Below are the code and all the weights of a small trained network. Each question names an input and a class and asks about switching units off, where a switched-off unit gives its printed mean instead of its output.

import numpy as np


def w(rows, s, z=0):
    codes = np.array(rows[::2]) - 128.0
    scale = np.full(codes.shape[1], s)
    scale[-1] = z or s
    return codes * scale


def f(y):
    return np.maximum(y, 0)


def log_softmax(a):
    a = a - a.max(-1, keepdims=True)
    return a - np.log(np.exp(a).sum(-1, keepdims=True))


def net(x, mask):
    res = np.array(x, float).reshape(1, 3) / 4 @ E
    y = f(res @ A[0][:, :-1].T + A[0][:, -1])
    res = res + np.where(mask, y, B[0][:, -1]) @ B[0][:, :-1]
    return log_softmax(res[-1] @ U[:, :-1].T + U[:, -1])


A, B = {}, {}
E = w([
[23,159,147,130,38],'x0',
[195,185,253,194,97],'x1',
[101,7,218,115,158],'x2',
],0.0076)
A[0] = w([
[2,141,173,129,47,90],'N0',
[106,96,78,115,136,90],'N1',
[88,64,53,120,157,106],'N2',
[190,163,232,145,110,87],'N3',
[117,86,155,131,138,199],'N4',
[130,130,132,130,129,255],'N5',
[217,75,119,125,178,97],'N6',
[224,105,109,130,190,95],'N7',
[100,17,210,121,146,78],'N8',
[168,241,59,131,118,115],'N9',
],0.025,0.014)
B[0] = w([
[177,151,142,148,202,224],'N0',
[77,142,158,142,126,182],'N1',
[49,145,150,111,132,233],'N2',
[23,151,153,117,134,227],'N3',
[140,100,100,126,93,201],'N4',
[164,40,158,3,112,226],'N5',
[163,144,134,145,178,215],'N6',
[168,147,139,139,176,223],'N7',
[143,135,68,203,79,226],'N8',
[139,118,74,193,88,251],'N9',
],0.052,0.018)
U = w([
[129,85,51,183,103,119],'0',
[173,145,139,134,247,185],'1',
[27,147,151,115,150,179],'2',
[164,42,128,53,109,254],'3',
[144,186,168,80,93,46],'4',
[153,186,164,91,112,14],'5',
],0.012,0.0055)

Each question gives the input, the list of numbers given to net, and the class t.
The units are the neurons (one row each of A and B). Each row of codes is followed by its name. A weight is (code - 128) times the scale printed after its matrix; where a second scale follows, it is the last column's (A, B and U).
mask holds one flag per neuron, in row order. A switched-off neuron (its flag False) gives its mean, the last column of its row in B, instead of its output. The means were averaged over made-up inputs and are rounded, as every weight is.
A unit's drop is (log p(t) with every unit on - log p(t) with that unit switched off) / (log p(t) with every unit on - log p(t) with every unit switched off).
The circuit of an input: a set's keep is (log p(t) with only the set's units on - log p(t) with every unit switched off) / (log p(t) with every unit on - log p(t) with every unit switched off). Starting from all 10 units, units are removed one at a time, each time the one whose removal leaves the highest keep (on an exact tie, the one counted first), for as long as the keep stays at least 0.8.
units of the circuit, in order: the units of the circuit, biggest drop first
most important unit: the unit with the biggest drop
top k neurons: the k neurons with the biggest drops, biggest first
drop of u: that unit's drop, to one decimal
input [7,-7,5], class 1: units of the circuit, in order => (N0)
input [7,7,6], class 1: top 4 neurons => (N0, N9, N2, N1)
input [-3,-7,6], class 2: top 3 neurons => (N2, N9, N1)
input [7,5,7], class 0: top 3 neurons => (N8, N4, N7)
input [-5,6,-4], class 2: top 3 neurons => (N3, N0, N8)
input [3,6,-4], class 2: top 2 neurons => (N3, N8)
input [-7,8,-8], class 0: top 3 neurons => (N9, N2, N0)
input [-1,3,2], class 3: top 2 neurons => (N2, N9)
input [7,7,-5], class 1: top 4 neurons => (N0, N2, N1, N8)
input [6,7,7], class 0: top 3 neurons => (N8, N2, N4)
input [7,3,-5], class 1: top 2 neurons => (N0, N8)
input [-1,-5,0], class 2: drop of N8 => 0.0
input [-2,1,2], class 3: drop of N9 => 0.4
input [1,-3,0], class 3: most important unit => N3
input [8,6,0], class 1: drop of N0 => 8.4
